Each row has a class, written after it.
[ -2  35  16  -8  -7 -43  55  34  38  10 -64 -48 -30  63  67  17  29 -38
  18  -3 -39 -19  -1 -10  32 -78  -6  58  14  38 -13 -27 -10 -22 -60 -45]
Subo
[-57 -68 -18   0  30  -1 -42 -68  49 -20  14  -9 -16  25 -20  12  45 -73
  -2 -38  53  -6 -13  18 -36 -51  25  16  -9 -14 -48   5 -23 -10 -33 -12]
mose
[ -8   7   1 -76  13 -32  54 -72  92  16  12  49 -26 -33  88  12  -2 -44
  18  15  11  -8  -6   8  -9 -87 -13  22 104 -29  25  -1  68 -41 -67 -34]
Givov
[-11   1  18 -84  17 -35  56 -72  86   8   6  48 -35 -35  82   3   4 -43
   3  20  14 -13 -17  13  10 -75 -18  20  81 -42  -3  -9  62 -15 -70 -35]
lefe
[-51 -57 -16 -16  16 -12 -73 -51  48   6   6   0  -6  36  28  10  61 -34
  19 -18  46   4 -34  -2 -58 -67  43  -1   4   8 -48 -15 -35 -70 -38 -11]
pemot
[  14   21    1  -22    9   -9   84   36   38   72  -59  -54  -61   32
   47    8   21  -25   -7  -22  -10  -32  -11  -26   80 -100   -5   61
   22   39  -13  -45   11  -28  -84  -39]
Bov
[  2  46  32 -79  -5 -46  20 -44  65  21  14  40 -12 -43  85   9  18 -16
  22   6   3 -22 -10 -10  23 -68  17   3 106   0   4  18  43 -18 -56 -53]
Bov
[-52 -55  -7  -7  11  10 -63 -56  39 -24  10   1 -32  32  -2   2  39 -55
  15 -30  57  20 -37  14 -43 -29  39 -15 -29 -21 -55   4 -25 -12  -5 -40]
lep
[-48 -58 -30 -32  21  -6 -78 -77  70   2   9   2  -3  29  22   9  55 -53
  17 -35  66  29 -30   0 -44 -69  40  15  19   2 -42 -10 -32 -68 -26   2]
pemot
[-12  12  14 -89  10 -34  62 -74  97   0  -3  46 -35 -20  95   4   6 -44
  11  23   5  -3  -6  14 -10 -78 -24  22 100 -37  13  -7  65 -26 -66 -47]
Subo
[-11 -10  -8 -65  25 -32  37 -48  77  24   0  42 -50 -46  82   5  16 -10
  29   2  15 -38  -7   2   6 -82 -15  19 107  -6   3   5  38 -45 -70 -37]
Subo
[-43 -46  -2 -16  23  -3 -61 -55  42 -15  21  27  -9  16   9  10  58 -65
   4 -32  47 -13 -22   6 -45 -51  30  -1   8 -23 -42  -5 -16 -27 -23 -21]
Bov
[  9   9  -7 -28  13  -9  81  19  42  52 -67 -59 -65  50  47   4  -2 -33
 -14 -16  -9  -9  -8 -13  76 -90 -18  67  21  39  -6 -40  10 -20 -86 -25]
tamo
[ -5  46   5 -96   6 -47  16 -56  66   2  16  38 -23 -41  85  14   2 -26
  21   2   2 -10  -2   0  46 -60   0  -4 110  -1   7  40  40  -4 -68 -38]
tamo
[  7  40  24  10 -11 -34  58  50   7  22 -58 -50 -12  63  63  16  41 -29
   8   0 -50 -31 -13 -28  50 -92  15  49 -21  23 -20 -42 -19  -3 -66 -49]
Bov
[-41 -42 -23 -22  19  -8 -59 -80  42 -16  26  11 -25  26  -5   9  35 -79
   2 -37  56   7  -8   9 -14 -28  30   4  17  -5 -48  13 -19 -11 -24 -13]
Kemem
[ 14  24  21 -16   9 -17  52  36  21  51 -63 -53 -35  35  60   8  27 -24
  -8 -18 -19 -32 -10 -26  56 -99  -4  59  10  36  -4 -48  -5 -34 -65 -32]
Bov
[ 14  23  15 -27   8 -20  65  21  27  57 -62 -54 -36  39  60   3   7 -26
  -7  -7 -19 -38  -5 -13  53 -83 -17  61   6  40   1 -49  -5 -46 -67 -17]
Tuzo
[ 14  21  -4 -32   6 -30  63  30  38  33 -63 -56 -46  50  58   8  12 -24
  -4 -15 -27  -9  -1 -19  58 -92 -11  65  16  45  -7 -39  -3 -25 -74 -23]
tamo
[ 24  10  10 -26  -3 -33  67  18  38  35 -62 -57 -30  44  69   3   6 -18
  -3  -8 -19  -5  -1 -28  65 -83   0  66  26  53  -6 -39 -10 -23 -66 -26]
Kemem
[  6  36  21 -68 -14 -43  32 -55  44   2  20  23  -5 -49  87  18  -5   0
  17  22  -5  -8   0 -12  39 -36  11 -12  98   2  11  29  29  13 -61 -33]
Kemem
[  14   19    5  -30    6  -13   59   30   39   52  -64  -50  -48   37
   55    8   11  -33   -9  -14  -19  -11   -8  -25   72 -102    0   67
   15   35    3  -47   13  -41  -71  -35]
Bov
[  4  38  17   1  -4 -44  62  28  24  20 -63 -58 -14  59  68  16  24 -17
  11   2 -49 -28  -5 -17  45 -86   0  58 -15  26 -22 -47 -22 -26 -69 -34]
pemot
[-18  -6  14 -73  18 -27  66 -63  91  19   0  31 -38 -33  82   8  -1 -40
   9  27   9 -15  -7  17 -11 -84 -17  24  94 -39   2  -7  62 -35 -73 -42]
liva
[-59 -58 -21 -22  19  13 -48 -60  41  -7   6  10 -58  23  13   7  41 -57
   7 -27  56   6 -34  10 -32 -40  14  -6  -7 -11 -51  -1 -13 -21 -37 -25]
Subo
[ -4  24   5 -78   9 -37  37 -52  76   4  27  20 -25 -59  74  17  -1 -21
  18  -4   8 -20  -1   5  41 -64  -1   9 102   3   6  31  40  -9 -74 -37]
mose
[-51 -38 -18 -15  23  -3 -71 -70  35   8  16  12 -12  20  -8  22  47 -70
   4 -42  52  -6 -19  10 -23 -54  37  -1   1 -13 -41  10 -17 -27 -28 -28]
Bov
[-54 -81 -30 -10  24   5 -81 -58  47   5   7   4 -13  47  10   3  52 -34
  26 -26  60  16 -37  -2 -49 -80  43  -1  -8   2 -34  -5 -35 -69 -24 -12]
lep
[  2  41   2 -17   1 -41  46  21  21  22 -55 -44 -25  58  58  13  22 -39
  10 -10 -37 -20   1 -10  62 -81  -8  51   4  27 -13 -32 -11 -15 -73 -28]
tamo
[-49 -57 -12 -14  22  11 -50 -55  35 -27  27  -6 -35  14  10   9  27 -70
   6 -33  48  11 -34  18 -34 -43  36  -5 -24 -16 -47   3 -22  -5 -33 -35]
mose
[-57 -38 -19 -19  21  -1 -56 -59  48 -15  16   6 -32  36  -1  14  50 -75
   8 -33  46  -9 -14  18 -21 -37  11  -9  16  -8 -38  19 -21 -21 -27 -22]
Subo
[-53 -62 -26 -22  23   1 -74 -57  68  30   8  11 -12  10   7  12  75 -61
  11 -37  70   3 -30  -1 -51 -80  47  10  33  -5 -37 -17 -11 -65 -34 -12]
Bov
[-49 -51 -22 -15  27   6 -67 -73  53 -27  20   5 -22  32 -21   8  42 -65
   6 -39  54  -4 -17  10 -24 -53  29  -7  -9 -19 -43  12 -31 -26 -18 -13]
lep
[-50 -70 -25 -20  27  -6 -77 -65  59   5  11   7  -2  33  28   7  57 -43
  17 -24  57  14 -36   4 -55 -70  40   6  14  -2 -42  -8 -34 -68 -28 -11]
pemot
[ -4 -23  -4 -77  29 -23  24 -64  75  17   6  44 -41 -42  79  -2   1  -7
  34  -7  26 -25  -9   0  23 -93  -6  13  82 -18   8   4  27 -61 -65 -26]
lep
[ 15  14  11 -23   9 -23  64  27  43  40 -55 -61 -59  34  50   5   0 -23
  -6  -5 -20 -25  -7 -19  55 -98 -17  62  21  38 -12 -43  -5 -35 -71 -24]
liva
[  7   9  23 -12  -2 -25  58  23  17   3 -64 -48 -23  58  78  -1  27 -30
  18  -6 -20  -9  -5 -44  49 -83   9  66  19  46  -6 -32  -8  -7 -65 -24]
Kemem
[  9  40  23   7  -9 -40  60  26  21   1 -66 -68 -12  61  66  16  26 -37
  14   3 -43  -9  -3 -16  58 -75  11  60 -14  25 -23 -33 -28  -8 -59 -37]
pemot
[ 18  14  11 -32   6 -16  75  13  43  51 -62 -59 -49  35  60   3   8 -35
 -11  -8 -13 -33  -4  -7  66 -80 -21  69   9  43  -8 -49   5 -43 -74 -21]
Tuzo
[ -3   4  14 -93  12 -32  59 -76  83  28  12  42 -22 -35  99   1   2 -27
  20  23  10 -25  -6  14   1 -76 -20  17  93 -29  19 -17  59 -48 -70 -37]
Tuzo
[-47 -30  -5  -9  12  -2 -72 -49  30 -25  30   9 -39  24   4   9  41 -81
  14 -35  47  -1 -30  12 -37 -29  28 -20  -7 -13 -43  10 -19  -9  -7 -36]
Givov
[ -4  37   0 -72   4 -34  25 -41  75   8  23  30 -27 -58  78  25   2 -28
  24  -6   9 -25  -4  -8  47 -64   2  -1 114  11  17  43  36 -17 -64 -25]
Givov
[-57 -40   0 -11  10   2 -59 -37  30 -27  11   5 -45  37  16   5  44 -63
  16 -22  41  12 -33  13 -49 -21  28 -13  -8  -6 -47  10 -21 -11  -9 -42]
Subo
[-40 -41   2 -11  20  -9 -57 -59  34 -11  17  13 -14  25  -2  14  53 -57
   4 -31  43  -7 -21   2 -38 -54  32   1  -3 -13 -46  -6 -20 -19 -22 -24]
Bov
[  4  29   5 -13   2 -37  59  27  40  28 -65 -64 -25  44  73  13  35 -38
  17 -12 -27 -15  -2 -12  65 -86   7  61   9  28 -22 -31 -21 -32 -64 -38]
pemot
[-48 -49 -27 -21  25  -7 -44 -89  50  -6  16   8 -19  19 -10  13  38 -73
  -2 -39  59  -1  -9  10 -12 -35  24   4  13 -11 -53   6 -14  -5 -35 -16]
Kemem
[-59 -68 -46 -27  27   9 -67 -63  73  14  16   5 -37  19   3  13  33 -66
   8 -32  66  16 -32   8 -34 -69  28  11  17  -5 -48  -5 -16 -59 -41  -5]
liva
[  2  15  22 -29   2 -17  62  21  39  18 -65 -44 -28  48  59   3  14 -51
   8 -12  -4  -2  -9 -31  58 -88  -3  70  29  31   9 -27   9 -17 -63  -6]
lefe
[-54 -64 -26  -9  12  -4 -80 -50  57   0  18  13 -11  45  11   8  60 -61
  17 -27  53   1 -31   2 -68 -64  32  -1  11   2 -30  -9 -17 -59 -23 -15]
Givov
[  9  30   7   6  -4 -38  54  34  28  27 -52 -51 -25  65  56  17  29 -41
  12 -15 -32 -33  -6 -17  40 -91  -3  58   0  41 -14 -30 -18 -22 -61 -38]
Givov
[-41 -52   8 -33  13   6 -56 -62  29 -28  16   9 -31  17  37   1  42 -67
   9 -23  51   0 -33  10 -43 -31  23   0 -21  -9 -47  -6 -26 -26 -22 -13]
Tuzo
[  0  -3   8 -72  22 -37  32 -54  63   5  18  41 -26 -41  98  10  -1   0
  29   0   3 -33  -7  -1  19 -73  -7  10  81 -14  -1   4  14 -49 -69 -25]
pemot
[ 11  27  25  -8  -8 -48  55  24  28  11 -51 -54 -18  56  77  12  29 -37
  11   6 -50 -42   1  -1  49 -75  -9  63 -18  31 -20 -44 -22 -29 -61 -37]
Tuzo
[ -4  32  18 -68  -2 -52  20 -50  63   4  19  40  -7 -54  82  22  11  -7
  17  10   6 -30 -11  -7  17 -57  -2   5  96  -3  -2  26  29  -4 -64 -17]
lefe
[-46 -65 -28 -32  17  -3 -70 -66  59  23   8   9  -7  25  28   6  56 -55
  17 -27  65  -4 -31  10 -53 -59  28   8  16   5 -36 -17 -19 -72 -36 -12]
Tuzo
[-48 -49 -11 -33  17   7 -68 -58  31 -32  15   7 -51  13  22   2  46 -77
   0 -25  47   8 -28  20 -37 -29  26 -14  -8 -26 -52   6 -12  -1 -29 -34]
tamo
[  7  22  24 -42  -2 -28  63  21  41  17 -63 -40 -19  42  85   2  34 -53
  13  -9  -8 -18  -2 -26  41 -82  -2  68  37  36   2 -22  -3 -29 -60 -14]
Tuzo
[-53 -40 -13 -22  25  -9 -58 -80  60 -17  14   4  -9  33  -7  15  34 -49
  -4 -36  45  -4 -21   6 -30 -48  26   5  -3  -4 -52   1 -28 -31 -30  -9]
pemot
[  2  18  16  -5   1 -44  48  31  26  -6 -43 -57  -9  61  65  13  28 -36
  10 -13 -43 -25   1 -13  38 -89  -4  65 -10  34 -11 -27 -23 -13 -61 -36]
mose
[ 16  16   6 -31  13 -11  62  14  47  50 -59 -63 -57  25  50   4  -7 -33
  -4 -14  -8 -20  -4 -13  72 -94 -21  64  30  37  -4 -37   5 -40 -71 -25]
liva
[   4   15    4  -17    7  -17   48   30   25   37  -55  -56  -40   50
   60    7    1  -19   -6  -12  -28  -36  -10  -27   51 -102  -17   59
    8   31   -2  -35  -18  -30  -71  -23]
liva
[-11  38  16 -77   0 -45  27 -41  55 -11  10  34 -20 -45  91  17  14  -3
  15  14 -14 -31  -2 -10  11 -59  -6   0  94   0   4  21  40  -1 -77 -25]
tamo
[-59 -45 -39 -26  31   6 -62 -70  57  -9   5   3 -48  23 -13  11  45 -88
   8 -43  60   7 -14  16  -1 -44  16   5  19  -9 -38  25 -12 -18 -22 -23]
Subo
[-11   1   5 -76  13 -33  75 -73  97  15   3  23 -35 -32  80   7   3 -23
   6  30   1   0  -5   9  13 -78  -6  25  89 -39   3 -10  57 -26 -69 -39]
pemot
[  4  25  13   2  -3 -36  61  31  35  11 -65 -50 -23  55  66  16  36 -55
  19 -11 -29 -26  -4 -16  55 -90  -8  62   6  32 -12 -31  -7 -16 -67 -37]
Givov
[   4   19   17  -12    6  -21   46   28   40   17  -68  -42  -19   49
   68    5   18  -58   26  -10  -13   -2  -10  -28   56 -101    7   61
   35   40   21  -24    6  -37  -55  -25]
Givov
[  5  20   8 -25   6  -8  52  14  52  28 -66 -45 -20  48  58   2  28 -65
  13 -21   6  -6  -5 -27  65 -95  -7  63  54  42  19 -12  18 -28 -60 -21]
Givov
[ 19  26   2 -48   7 -17  74   7  54  56 -59 -54 -49  30  53   1   2 -47
  -2 -20  -3 -23   6 -13  86 -84 -20  75  36  44   8 -41  10 -48 -70  -8]
Tuzo
[ -7 -21 -10 -76  32 -31  20 -63  52  27  10  44 -36 -27  90   4  -2 -10
  32 -10  18 -28  -8   4  19 -89 -12  15  89  -9  12  10  25 -46 -77 -30]
tamo
[  9  10  21 -30  -5 -27  56  19  28  11 -60 -46 -20  60  79  -3  19 -39
  17  -2 -13  13   1 -40  55 -81   9  66  37  46   9 -29  -2 -23 -57 -13]
Kemem
[  8  19   5   0  -3 -20  54  28  27  16 -61 -60 -29  70  51   9  19 -25
  15  -9 -26 -16 -11 -24  67 -96   3  50 -14  29 -10 -31 -22 -20 -65 -36]
lep
[-55 -30  -9 -16  13  -8 -73 -54  32 -19  17  -6 -26  30  16  15  38 -65
   7 -27  38  10 -30  13 -21 -30  41 -13 -16 -16 -53  13 -38 -19 -18 -32]
pemot
[-50 -71 -28 -26  20  -4 -90 -67  58  22  17  24  -9  26  14   7  38 -49
  10 -28  68  10 -42   9 -49 -64  31   5  11  -1 -37 -15 -20 -70 -34   4]
lefe
[  4  34  17  21  -7 -41  54  42  15  30 -59 -59 -14  65  45  16  33 -43
   5  -4 -35 -39  -9 -11  36 -77   3  60  -9  23 -21 -34 -21   0 -57 -38]
lefe
[-43 -56 -10 -18  13   0 -54 -63  30 -12  16   3 -31  15  24   2  38 -66
  15 -27  56  27 -30   9 -30 -28  46  -6  -5 -11 -54  -1 -25  -8 -18 -32]
Kemem
